Small tables with named rows and columns. After each table, cells are looked up by row and column.

Table luba
columns: bom, todubez
dap: [3.46, 7.39]
maz: [-0.19, 8.58]
pas: [0.23, 2.43]
mede: [6.78, -5.74]
sus: [-0.98, -3.55]
linov: [-9.49, 2.30]
vil: [-6.46, 1.46]
sed: [-7.21, 7.84]
fulet: [6.67, -2.07]
zetiba: [-4.06, -1.44]
ris: [1.96, 6.41]
rupupa: [-0.28, 4.52]

What is the bom of zetiba in luba?
-4.06
What is the todubez of fulet in luba?
-2.07
What is the todubez of zetiba in luba?
-1.44
What is the todubez of vil in luba?
1.46
What is the todubez of dap in luba?
7.39
What is the bom of pas in luba?
0.23
What is the todubez of sus in luba?
-3.55
What is the todubez of linov in luba?
2.30
What is the todubez of rupupa in luba?
4.52
What is the todubez of maz in luba?
8.58
What is the bom of ris in luba?
1.96
What is the bom of vil in luba?
-6.46
What is the bom of linov in luba?
-9.49
What is the todubez of ris in luba?
6.41
What is the bom of fulet in luba?
6.67
What is the bom of maz in luba?
-0.19
What is the bom of rupupa in luba?
-0.28
What is the bom of mede in luba?
6.78
What is the todubez of pas in luba?
2.43
What is the todubez of sed in luba?
7.84

tesi:
columns: nuz, fole, kef, gomos, duk, fizul, setuk, zunafa, diratib
gez: [-3.622, -1.186, -3.500, 0.468, -3.277, -3.953, -4.991, -2.322, -3.364]
gemo: [-2.784, 0.946, -3.812, 4.644, -2.528, -5.629, -6.408, -3.246, -4.672]
lig: [-3.060, 0.435, -3.766, 3.767, -2.756, -5.263, -6.155, -2.974, -4.385]
dag: [-1.922, 2.127, -3.870, 7.097, -1.807, -6.685, -6.977, -4.073, -5.543]
piz: [2.759, -3.184, -0.818, -3.631, 1.271, -2.820, 1.766, -6.929, -4.059]
gamum: [-2.790, -2.770, -2.764, -2.730, -2.790, -2.789, -2.788, -2.761, -2.790]
gezo: [-1.192, -3.217, -2.144, -3.707, -1.639, -2.509, -1.142, -3.917, -2.949]
vub: [-3.381, -0.229, -3.683, 2.310, -3.038, -4.681, -5.740, -2.640, -3.943]
fep: [4.649, -2.901, -0.271, -3.100, 2.663, -3.171, 2.946, -8.429, -4.682]
pumufi: [-2.867, -2.718, -2.780, -2.674, -2.834, -2.790, -2.901, -2.723, -2.781]
fegoper: [-3.588, -1.757, -3.315, -0.715, -3.270, -3.497, -4.401, -2.297, -3.087]
zoduso: [5.717, -2.713, 0.036, -2.757, 3.455, -3.398, 3.541, -9.225, -5.077]
zevug: [-3.469, -0.463, -3.655, 1.911, -3.082, -4.532, -5.586, -2.567, -3.772]

What is the fole of pumufi in tesi?
-2.718
What is the setuk of piz in tesi?
1.766
What is the diratib of pumufi in tesi?
-2.781
What is the nuz of gez in tesi?
-3.622
What is the fizul of gemo in tesi?
-5.629
What is the zunafa of gezo in tesi?
-3.917
What is the gomos of zoduso in tesi?
-2.757
What is the setuk of fegoper in tesi?
-4.401
What is the zunafa of pumufi in tesi?
-2.723
What is the fole of zevug in tesi?
-0.463
What is the gomos of gez in tesi?
0.468
Which row has the largest zunafa? fegoper

dukolot
cols = faba, borobo, mer, tav, kedim, musevum, ninev, geg, vaz
pami: [-28.062, 35.268, -31.953, -2.469, 29.294, -29.726, 61.516, -27.055, 34.430]
rapav: [51.330, -34.578, -19.298, -49.468, 0.899, 41.391, -8.112, -0.358, 42.213]
rugunu: [58.805, -26.692, -19.091, -45.106, 12.088, 43.772, -7.488, -12.192, 57.121]
fefogiz: [-46.892, 34.372, -17.251, -10.083, -5.349, -62.920, -11.639, 39.439, -54.813]
kopari: [-27.760, 25.153, -27.117, -12.384, -11.846, -32.607, -13.304, 17.095, -12.293]
bapu: [46.320, -26.208, 0.139, -16.336, -9.849, 27.755, -16.115, -11.090, 22.097]
losete: [-56.030, 56.429, -17.966, 11.633, 12.348, -81.279, 29.344, 14.539, -41.476]
let: [-59.273, 57.134, -8.766, 33.187, 20.070, -71.613, 42.206, -5.159, -26.364]
berigor: [42.719, -23.550, -25.382, -42.710, 24.143, 47.886, 0.252, -7.993, 63.219]
pef: [-36.860, 26.353, -42.992, -46.149, 20.781, -24.848, 22.960, 2.812, 20.899]
lof: [36.348, -30.315, -30.253, -68.130, 9.006, 38.762, -8.701, 9.281, 43.964]
pag: [18.075, -21.817, 13.031, 5.115, -33.425, -2.508, -24.418, 6.491, -30.375]

ninev of bapu is -16.115
borobo of losete is 56.429
faba of pag is 18.075
musevum of pag is -2.508
musevum of fefogiz is -62.920
faba of fefogiz is -46.892
geg of pef is 2.812
musevum of let is -71.613
vaz of losete is -41.476
ninev of rugunu is -7.488
tav of kopari is -12.384
geg of rapav is -0.358
mer of pag is 13.031
Row with the largest tav: let

moki
|  | risak | rafaluz | debu | tolure | puluro | pab |
|---|---|---|---|---|---|---|
| mun | 148 | 16 | 178 | 195 | 146 | 202 |
| ruzodiv | 148 | 16 | 178 | 195 | 146 | 202 |
| rusa | 124 | 40 | 178 | 192 | 169 | 202 |
| vapubar | 148 | 16 | 178 | 195 | 146 | 196 |

What is the puluro of mun in moki? 146
What is the pab of vapubar in moki? 196
What is the puluro of vapubar in moki? 146
What is the puluro of rusa in moki? 169
What is the rafaluz of vapubar in moki? 16
What is the debu of rusa in moki? 178
What is the rafaluz of rusa in moki? 40
What is the rafaluz of mun in moki? 16
What is the pab of rusa in moki? 202
What is the risak of ruzodiv in moki? 148
What is the rafaluz of ruzodiv in moki? 16
What is the tolure of ruzodiv in moki? 195
What is the risak of rusa in moki? 124
Row with the largest puluro: rusa

kivumuv =
	metuvob	mon	fubi	dup	lil	tokap
betatul	0.1	-0.2	0.0	-0.4	-0.1	-0.3
bod	-0.3	-0.2	-0.4	0.1	0.3	-0.1
vog	-0.5	-0.4	-0.5	-0.2	0.3	0.6
rig	0.5	0.0	-0.3	-0.3	-0.5	-0.2
pul	-0.2	0.0	0.0	-0.3	-0.1	-0.4
miz	-0.5	0.2	0.3	0.1	-0.1	-0.4
demel	0.0	-0.1	-0.1	0.0	-0.1	-0.2
git	0.0	-0.1	0.3	-0.4	-0.1	-0.1

mon of pul: 0.0
dup of miz: 0.1
lil of pul: -0.1
dup of betatul: -0.4
mon of rig: 0.0
tokap of bod: -0.1
lil of rig: -0.5
mon of git: -0.1
tokap of pul: -0.4
metuvob of git: 0.0
fubi of miz: 0.3
dup of vog: -0.2
dup of pul: -0.3
dup of bod: 0.1
metuvob of vog: -0.5
dup of rig: -0.3
mon of miz: 0.2
fubi of betatul: 0.0

zedo =
	tokubap	risuset	pavim	tulita	tov	sel	litemug	lizado
gekonu	352	648	230	245	155	275	235	142
bek	173	193	655	559	305	143	254	242
fikabip	534	264	195	498	211	306	334	246
zef	214	243	305	483	392	374	140	888
gize	480	351	554	410	409	266	197	336
davuk	161	259	308	321	403	534	175	308
nad	535	310	209	251	429	198	416	146
fevinim	246	291	246	152	575	488	445	624
buz	212	308	172	204	212	463	197	350
kikan	284	816	253	209	509	446	528	256
fak	300	483	213	590	454	306	253	363
por	256	190	195	277	246	231	480	207
sego	179	423	469	173	334	194	540	232
fazut	321	902	463	386	258	228	251	357

zef, lizado -> 888
fevinim, tov -> 575
fevinim, sel -> 488
kikan, tov -> 509
kikan, tokubap -> 284
davuk, tov -> 403
nad, tov -> 429
buz, tokubap -> 212
por, sel -> 231
fevinim, lizado -> 624
nad, pavim -> 209
kikan, lizado -> 256
fevinim, tokubap -> 246
zef, tokubap -> 214
kikan, sel -> 446
sego, lizado -> 232
davuk, tokubap -> 161

